Where the symbols take the items:
x928 ne x783
x928 zu x659
x928 za x382
x928 vi x405
x970 ne x843
x970 zu x415
x970 za x737
x970 vi x91
x581 ne x97
x581 zu x950
x581 za x692
x581 vi x776
x18 ne x524
x18 zu x351
x18 za x735
x18 vi x246
x620 ne x659
x620 zu x405
x620 za x185
x620 vi x756
x222 ne x597
x222 zu x783
x222 za x969
x222 vi x659
x530 ne x418
x530 zu x753
x530 za x143
x530 vi x355
x275 ne x605
x275 zu x500
x275 za x245
x275 vi x665
x46 ne x511
x46 zu x269
x46 za x686
x46 vi x288
x476 ne x49
x476 zu x749
x476 za x705
x476 vi x286
x279 ne x705
x279 zu x332
x279 za x783
x279 vi x15
x452 ne x716
x452 zu x706
x452 za x204
x452 vi x299
x937 ne x737
x937 zu x239
x937 za x940
x937 vi x275
x940 ne x146
x940 zu x255
x940 za x716
x940 vi x245
x613 ne x700
x613 zu x920
x613 za x78
x613 vi x643
x245 ne x135
x245 zu x843
x245 za x581
x245 vi x415
x91 ne x878
x91 zu x686
x91 za x605
x91 vi x902
x737 ne x950
x737 zu x776
x737 za x146
x737 vi x605
x78 ne x674
x78 zu x678
x78 za x461
x78 vi x575
x218 ne x731
x218 zu x971
x218 za x288
x218 vi x68
x702 ne x218
x702 zu x975
x702 za x141
x702 vi x43
x367 ne x596
x367 zu x731
x367 za x269
x367 vi x971
x920 ne x355
x920 zu x398
x920 za x678
x920 vi x597
x204 ne x332
x204 zu x15
x204 za x659
x204 vi x183
x518 ne x736
x518 zu x329
x518 za x975
x518 vi x378
x665 ne x456
x665 zu x947
x665 za x415
x665 vi x46
x80 ne x329
x80 zu x378
x80 za x43
x80 vi x143
x255 ne x937
x255 zu x135
x255 za x286
x255 vi x843
x494 ne x143
x494 zu x674
x494 za x42
x494 vi x678
x735 ne x820
x735 zu x736
x735 za x218
x735 vi x329
x820 ne x43
x820 zu x18
x820 za x731
x820 vi x42
x839 ne x367
x839 zu x218
x839 za x470
x839 vi x975
x776 ne x970
x776 zu x528
x776 za x937
x776 vi x805
x838 ne x975
x838 zu x43
x838 za x596
x838 vi x18
x575 ne x945
x575 zu x905
x575 za x530
x575 vi x13
x332 ne x756
x332 zu x452
x332 za x765
x332 vi x692
x975 ne x971
x975 zu x68
x975 za x387
x975 vi x524
x372 ne x928
x372 zu x620
x372 za x398
x372 vi x705
x50 ne x583
x50 zu x367
x50 za x46
x50 vi x218
x731 ne x503
x731 zu x735
x731 za x839
x731 vi x518
x498 ne x500
x498 zu x665
x498 za x970
x498 vi x346
x387 ne x702
x387 zu x838
x387 za x583
x387 vi x820
x661 ne x902
x661 zu x481
x661 za x665
x661 vi x50
x805 ne x91
x805 zu x915
x805 za x275
x805 vi x661
x716 ne x749
x716 zu x286
x716 za x332
x716 vi x581
x42 ne x351
x42 zu x246
x42 za x518
x42 vi x26
x878 ne x665
x878 zu x346
x878 za x528
x878 vi x907
x605 ne x528
x605 zu x805
x605 za x135
x605 vi x456
x749 ne x183
x749 zu x940
x749 za x756
x749 vi x97
x142 ne x378
x142 zu x143
x142 za x18
x142 vi x674
x63 ne x470
x63 zu x141
x63 za x661
x63 vi x596
x862 ne x26
x862 zu x530
x862 za x142
x862 vi x700
x13 ne x222
x13 zu x928
x13 za x355
x13 vi x620
x659 ne x765
x659 zu x281
x659 za x372
x659 vi x476
x700 ne x753
x700 zu x355
x700 za x674
x700 vi x398
x461 ne x246
x461 zu x26
x461 za x80
x461 vi x530
x765 ne x279
x765 zu x204
x765 za x928
x765 vi x49
x583 ne x141
x583 zu x596
x583 za x511
x583 vi x731
x141 ne x288
x141 zu x387
x141 za x481
x141 vi x503
x456 ne x915
x456 zu x661
x456 za x498
x456 vi x511
x915 ne x686
x915 zu x902
x915 za x500
x915 vi x481
x382 ne x13
x382 zu x372
x382 za x920
x382 vi x984
x907 ne x46
x907 zu x470
x907 za x915
x907 vi x141
x239 ne x776
x239 zu x605
x239 za x255
x239 vi x500
x185 ne x372
x185 zu x984
x185 za x643
x185 vi x279
x756 ne x476
x756 zu x716
x756 za x279
x756 vi x706
x481 ne x63
x481 zu x583
x481 za x947
x481 vi x367
x971 ne x735
x971 zu x518
x971 za x702
x971 vi x80
x286 ne x940
x286 zu x97
x286 za x452
x286 vi x950
x470 ne x269
x470 zu x288
x470 za x902
x470 vi x387
x415 ne x498
x415 zu x878
x415 za x776
x415 vi x686
x984 ne x620
x984 zu x705
x984 za x597
x984 vi x332
x902 ne x907
x902 zu x63
x902 za x456
x902 vi x583
x49 ne x15
x49 zu x183
x49 za x405
x49 vi x940
x596 ne x387
x596 zu x503
x596 za x50
x596 vi x735
x183 ne x692
x183 zu x146
x183 za x476
x183 vi x255
x135 ne x239
x135 zu x275
x135 za x97
x135 vi x498
x351 ne x142
x351 zu x494
x351 za x736
x351 vi x78
x146 ne x299
x146 zu x937
x146 za x749
x146 vi x135
x281 ne x204
x281 zu x49
x281 za x620
x281 vi x749
x524 ne x80
x524 zu x142
x524 za x820
x524 vi x494
x48 ne x984
x48 zu x279
x48 za x222
x48 vi x204
x43 ne x68
x43 zu x524
x43 za x503
x43 vi x351
x945 ne x920
x945 zu x643
x945 za x418
x945 vi x222
x15 ne x452
x15 zu x692
x15 za x281
x15 vi x146
x97 ne x255
x97 zu x245
x97 za x706
x97 vi x970
x528 ne x415
x528 zu x91
x528 za x239
x528 vi x915
x246 ne x494
x246 zu x78
x246 za x329
x246 vi x418
x779 ne x530
x779 zu x700
x779 za x494
x779 vi x920
x299 ne x581
x299 zu x737
x299 za x183
x299 vi x239
x355 ne x969
x355 zu x382
x355 za x613
x355 vi x185
x269 ne x50
x269 zu x839
x269 za x907
x269 vi x702
x950 ne x245
x950 zu x970
x950 za x299
x950 vi x528
x329 ne x42
x329 zu x461
x329 za x68
x329 vi x862
x378 ne x461
x378 zu x862
x378 za x524
x378 vi x779
x678 ne x613
x678 zu x945
x678 za x26
x678 vi x905
x68 ne x518
x68 zu x80
x68 za x838
x68 vi x142
x686 ne x346
x686 zu x907
x686 za x805
x686 vi x63
x753 ne x575
x753 zu x969
x753 za x779
x753 vi x382
x643 ne x398
x643 zu x597
x643 za x575
x643 vi x783
x783 ne x48
x783 zu x765
x783 za x13
x783 vi x281
x843 ne x275
x843 zu x498
x843 za x950
x843 vi x878
x26 ne x78
x26 zu x418
x26 za x378
x26 vi x753
x398 ne x382
x398 zu x185
x398 za x945
x398 vi x48
x692 ne x706
x692 zu x299
x692 za x49
x692 vi x937
x597 ne x185
x597 zu x48
x597 za x905
x597 vi x765
x500 ne x805
x500 zu x456
x500 za x843
x500 vi x947
x705 ne x405
x705 zu x756
x705 za x48
x705 vi x452
x969 ne x905
x969 zu x13
x969 za x700
x969 vi x372
x143 ne x862
x143 zu x779
x143 za x351
x143 vi x613
x511 ne x481
x511 zu x50
x511 za x346
x511 vi x839
x905 ne x643
x905 zu x222
x905 za x753
x905 vi x928
x503 ne x838
x503 zu x820
x503 za x367
x503 vi x736
x674 ne x779
x674 zu x613
x674 za x246
x674 vi x945
x706 ne x286
x706 zu x581
x706 za x15
x706 vi x737
x736 ne x18
x736 zu x42
x736 za x971
x736 vi x461
x405 ne x281
x405 zu x476
x405 za x984
x405 vi x716
x288 ne x839
x288 zu x702
x288 za x63
x288 vi x838
x418 ne x678
x418 zu x575
x418 za x862
x418 vi x969
x346 ne x947
x346 zu x46
x346 za x91
x346 vi x470
x947 ne x661
x947 zu x511
x947 za x878
x947 vi x269

In the rows, 64 stands for zero.

The rows follow the links: the fewer symbols apart two items are, the more alike their rows tend to be.

Here are some items, each with a row of numbers. One shown again gets a slightly different row.
x405: [  91   34   64   47  115   51   23   42   55   51   79   79   45   71   63   81   78   79   75   66   54   85  104   66   27   40   66   68   70   65   53   95   77   78   86   19   29   31   78   44   47   94   32   70   54   79   81   81]
x805: [  65   61   68   64   52   51  103   77   40   75   61   96   76   38   63   47   47   42   49   56   85   56   38   72   72   64   82   37   41   94   82   53   24   57   42   91   33   82  110   66   62   55  126   84   88   87   66   35]
x643: [  86   48   41   57   92   79   36   65   75   38   65   40   41   95   96   92   88   59   80   77   73   53   89   70   50   21   45   94   69   55   42   86   91   50   65   39   78   19   28   66   79   63   24   54   40   33   79   61]
x46: [  40   90   72   75   28   51   93   74   50   98   59   69   96   38   31   41   38   69   63   27   56   91   39   61   73  112   82   37   64   60   49   47   46   81   64  100   64  100   87   54   60   75   94   71   73   93   28   63]
x378: [  53   85   48   73   37   93   69   81   90   57   51   19   65   85   86   72   72   53   67   72   71   41   49   61   86   57   43   91   72   44   54   51   88   41   52   80  118   58    7   84   92   39   41   40   49   18   57   54]
x346: [  43   77   85   72   38   48   92   62   51   88   65   89   83   34   30   37   36   66   47   53   55   70   38   57   79  104   80   33   55   74   89   41   32   77   59   89   49  107  101   60   47   62  106   75   88   93   50   66]
x705: [  88   32   67   49  112   51   21   37   59   48   78   80   40   73   59   79   79   83   73   71   52   82  106   64   30   43   63   70   70   65   59   93   81   79   91   16   32   34   74   46   45   91   31   69   55   77   83   83]
x245: [  73   50   71   56   84   34   67   57   34   78   72  105   70   40   44   56   55   71   69   39   62   98   75   70   38   72   88   34   56   82   55   80   41   86   74   58   12   66  119   40   44   95   89   89   72  111   58   64]
x367: [  42   95   58   80   14   75  107   91   66   79   47   50   87   54   67   49   47   42   56   54   78   46   22   63   96   82   63   56   56   64   66   36   47   48   38  112   95   92   53   80   81   37   98   62   71   50   43   41]
x915: [  46   72   85   69   43   50   96   65   49   81   63   93   79   36   39   37   40   61   43   58   63   60   38   60   80   93   80   33   49   82   98   39   28   70   54   87   44  104  104   66   50   55  115   77   92   93   58   59]
x920: [  75   59   48   59   83   77   28   59   80   49   63   31   48   92   80   88   84   73   85   66   56   72   90   63   48   45   47   93   81   41   30   86  103   61   79   39   88   27   21   60   75   76    9   46   35   36   67   75]
x43: [  26   99   68   80   20   78   69   68   85   83   54   28   84   66   40   54   50   77   65   52   41   73   45   50   85  110   57   67   82   31   51   37   83   71   72   85  117   94   26   71   71   60   44   44   56   48   30   81]
x940: [  85   29   76   48  101   45   58   45   44   48   76  110   46   53   65   63   65   60   49   83   71   53   77   70   50   36   74   48   45   95  100   73   36   67   61   39    7   57  111   57   41   64   88   86   85   87   95   60]
x820: [  28   99   74   80   20   74   70   67   85   83   55   32   83   66   39   50   50   78   62   54   39   68   47   50   87  113   56   65   79   33   60   35   80   70   71   85  114   99   28   73   67   55   47   44   61   50   33   82]
x583: [  46   95   52   79   16   67  108   97   56   90   48   49   94   49   64   50   46   43   68   31   80   68   28   67   82   87   74   52   61   61   37   48   47   56   43  116   87   82   65   69   85   59   99   67   62   65   30   39]
x456: [  51   68   80   68   45   50   98   64   48   80   64   94   80   36   45   38   41   56   41   61   67   57   37   62   81   87   80   33   48   84   97   41   26   66   50   88   40  101  105   65   52   52  118   78   92   89   60   55]
x281: [  93   33   59   47  114   50   26   45   52   51   77   80   44   71   68   83   79   75   78   62   60   87  106   70   25   39   67   68   69   67   45   99   74   77   84   25   28   28   79   43   48   96   36   73   53   79   79   74]
x971: [  24   96   77   81   17   76   75   65   85   81   55   36   83   60   36   45   48   76   53   62   41   62   38   49   94  113   55   62   76   38   76   28   72   67   66   85  112  105   34   78   64   47   55   45   70   51   39   83]
x494: [  52   77   58   69   45   92   60   69   93   49   55   25   57   86   83   69   75   57   57   91   64   29   54   58   88   55   39   91   72   46   76   45   87   41   55   67  113   64    9   86   84   31   36   40   56   15   70   67]
x661: [  38   83   82   72   36   48   93   65   49   92   61   83   89   34   28   38   35   69   52   43   52   82   37   59   77  113   83   32   60   67   75   42   39   81   64   90   56  106   96   58   50   70  100   73   82   94   40   69]
x692: [  94   27   62   48  107   49   60   55   44   44   74  103   44   59   81   69   73   53   58   79   85   52   78   73   45   21   71   56   44   98   86   83   40   58   56   42   11   41  104   59   52   62   87   83   78   80   97   50]
x329: [  48   94   45   76   28   87   72   87   85   70   49   14   76   79   77   70   66   59   77   51   64   61   51   61   79   72   50   85   78   37   27   55   88   51   59   90  120   60   13   75   93   56   41   42   41   29   38   58]
x143: [  51   74   60   69   48   90   56   65   98   46   55   25   53   87   80   70   73   65   59   93   61   27   56   54   88   55   40   92   70   46   83   46   87   41   57   61  112   66    7   88   77   31   34   37   58   17   72   70]
x13: [  90   40   50   53   96   78   35   59   77   31   66   51   35   89   99   89   92   59   69   92   76   40   87   67   53   15   45   94   64   63   65   81   84   45   62   32   66   24   35   71   73   56   31   55   49   32   94   61]
x18: [  39   99   53   79   25   83   67   80   80   80   51   19   83   74   58   64   60   67   78   44   52   74   50   58   78   92   55   76   82   30   29   53   87   63   68   86  120   73   18   70   85   65   38   43   44   39   30   70]
x731: [  29   95   76   80   15   77   90   72   81   77   52   44   83   57   50   45   46   62   47   71   56   42   27   53  102   98   58   60   62   51   88   26   58   56   51   96  103  107   43   84   70   33   79   49   78   48   48   65]
x239: [  76   54   64   58   78   38   73   66   30   81   71   99   74   39   51   57   54   62   73   32   70   97   70   73   39   68   91   35   56   82   43   83   38   83   69   68   15   60  120   40   50   97   94   90   70  109   55   55]
x659: [  83   31   74   48  112   56   17   32   68   42   79   80   35   77   61   77   80   85   65   88   46   67  103   61   40   45   56   72   68   63   80   83   80   75   87   12   40   42   67   54   40   77   26   65   63   68   91   90]
x355: [  79   57   44   60   85   78   32   63   78   46   65   33   47   92   86   90   85   69   85   67   62   68   90   66   46   37   48   95   79   45   32   86  101   58   76   39   84   23   21   60   77   74   12   49   34   36   68   71]

Each walk starts at a row. The symbols on each line, taken left to right, move it on to the next item.
Answer with the item's row; about right is enough.
new walk
[  43   95   51   78   16   70  109   96   59   87   48   48   93   51   65   49   47   43   65   35   80   64   25   67   86   84   72   56   58   64   41   46   48   53   40  115   89   84   64   73   89   52  100   66   65   62   33   36]
vi ne vi zu za [  37  100   56   78   23   79   70   77   82   81   51   19   86   71   52   60   58   71   74   44   50   76   53   57   79   99   55   74   83   30   33   49   88   66   70   88  117   77   21   69   80   63   40   42   47   43   29   74]
ne zu za vi [  54   80   49   72   40   93   67   78   93   54   52   20   60   85   87   72   73   55   64   78   69   35   50   60   86   54   41   91   72   46   61   49   86   40   53   75  116   59    9   87   89   36   42   39   51   17   62   58]
new walk
[  71   60   60   65   57   49  102   82   35   74   61   96   76   40   69   50   51   38   56   47   92   61   41   75   64   58   85   38   41   94   66   62   23   58   41   91   28   71  112   62   67   61  125   87   82   92   63   31]
zu zu za ne za vi [  44   73   84   70   40   49   94   63   50   85   65   90   83   34   36   37   38   65   44   56   58   64   36   60   79   98   79   33   52   76   95   39   30   75   57   87   47  108  102   64   49   56  110   76   92   93   53   62]
vi ne ne [  46   96   55   77   17   62  104   94   53   96   48   54   97   46   55   50   44   49   70   23   73   80   32   68   77   93   77   47   63   61   31   51   51   65   51  115   79   85   70   62   81   70   97   69   62   75   25   45]
new walk
[  31   99   66   80   22   76   68   71   83   84   54   25   85   69   42   56   52   76   69   47   42   77   49   53   84  108   56   69   82   30   46   43   86   69   72   86  116   89   24   69   73   61   40   43   53   48   30   82]
ne vi ne vi zu [  65   65   57   62   75   78   24   51   87   52   66   29   52   89   65   82   78   85   80   71   44   73   90   58   51   62   46   89   84   34   43   74  105   68   85   37   94   42   17   60   66   75    3   43   39   37   61   89]
vi zu zu vi vi [  91   27   68   48  103   47   58   52   45   43   75  106   44   57   77   68   71   54   54   83   79   48   78   72   47   25   73   54   44   96   94   80   40   61   56   41   12   49  107   58   50   63   89   83   80   83  100   51]
new walk
[  56   66   67   65   70   76   25   45   92   50   68   32   51   88   58   74   74   87   68   82   37   62   82   52   65   71   41   90   85   32   65   62  103   68   84   34  100   58   16   69   60   62    5   39   48   37   64   98]
za za vi vi vi ne [  87   34   59   52  102   73   30   48   79   27   73   62   29   86   90   85   87   65   61  104   67   35   90   63   57   19   45   88   62   71   89   75   80   51   65   24   59   31   44   70   61   50   33   55   59   39  102   68]
vi ne za za zu [  84   31   71   49  108   68   24   36   77   31   77   73   31   84   74   79   86   77   56  105   56   42   94   59   54   30   47   80   63   68   95   75   79   58   73   16   49   41   55   66   48   56   31   60   67   52  102   81]
new walk
[  79   34   83   50   99   38   56   41   42   58   78  113   51   45   49   57   60   72   49   73   60   68   78   65   47   57   80   42   49   88   97   73   39   77   69   40    7   68  116   52   35   74   87   85   86  101   87   69]
za za zu za vi [  91   29   72   48  103   48   59   49   48   46   75  109   44   55   72   64   69   57   52   85   77   51   76   71   49   32   73   51   44   97   97   77   39   61   60   38    8   51  109   58   45   61   90   84   84   85   99   56]
zu vi za zu zu [  74   60   56   62   62   47   97   84   31   78   62   94   77   40   69   54   52   40   64   39   92   74   49   78   55   54   86   39   46   93   51   73   27   61   44   89   24   64  113   56   69   73  118   91   75   94   58   30]
new walk
[  53   77   54   72   42   92   65   74   94   49   53   20   61   85   85   73   75   57   61   87   67   32   51   58   89   55   39   92   70   45   69   47   86   41   52   71  116   62    5   87   85   32   39   40   52   17   66   62]
zu vi za zu zu [  82   54   42   59   85   79   32   65   76   42   63   35   44   92   90   90   88   66   82   69   67   65   91   67   45   32   46   95   75   48   33   88   98   55   73   40   83   21   24   63   81   72   16   51   36   35   70   67]
ne ne vi ne [  81   29   74   49  110   64   21   34   74   33   78   74   31   81   71   78   83   78   58  104   51   49   95   59   50   34   50   80   65   66   96   77   76   63   79   13   46   41   57   63   44   63   28   60   66   55  102   85]
new walk
[  88   35   58   51  100   75   33   51   76   28   71   59   30   89   93   86   90   61   63   99   71   36   88   64   56   17   44   88   62   69   83   79   80   46   65   25   61   30   41   70   65   50   32   55   57   36  101   64]
za vi za zu ne [  83   32   67   48  106   69   28   40   77   30   75   70   30   84   80   80   85   71   57  106   59   40   93   61   52   25   47   83   62   69   97   76   79   57   71   16   51   40   52   69   52   52   34   58   65   45  102   77]
vi vi ne [  99   28   54   47  106   51   56   59   44   44   73   99   43   62   88   76   77   49   62   75   87   56   81   75   40   15   71   61   46   95   71   89   47   57   55   43   13   32  100   54   58   70   80   85   68   78   94   45]
new walk
[ 101   33   47   47  112   51   41   59   46   50   74   85   45   69   83   81   81   59   80   56   77   80   95   76   27   22   70   65   59   78   38  101   64   68   70   37   23   20   87   44   61   90   56   80   52   80   81   54]
zu za za [  84   33   70   47  112   52   18   33   61   46   80   78   39   73   59   78   80   86   71   76   47   78  105   64   34   42   61   69   70   61   67   90   80   79   89   14   35   38   72   48   43   87   28   67   59   75   86   87]
vi vi ne za [  97   27   57   48  106   50   59   58   45   43   73  101   42   59   86   73   74   50   60   78   87   53   80   75   44   16   71   57   46   96   78   86   43   55   54   43   12   36   99   56   56   68   86   83   73   78   98   45]
new walk
[  76   36   82   52   96   36   55   42   44   62   78  112   55   45   46   56   56   72   54   69   56   74   76   65   46   61   80   40   53   87   92   72   39   83   73   42    8   69  117   48   33   77   85   85   85  103   81   72]
zu vi ne ne [  69   62   63   64   55   50  103   80   37   75   60   96   76   38   65   49   49   40   55   51   87   58   40   72   69   58   82   39   41   95   74   59   21   57   40   92   30   77  111   63   64   57  126   87   85   89   64   33]
ne zu vi ne vi [  37   92   62   81   13   76  105   88   68   78   49   47   85   55   66   48   48   45   53   57   76   44   20   60   99   85   62   59   56   63   74   32   49   46   40  108   95   94   53   82   80   33   96   57   73   49   46   46]
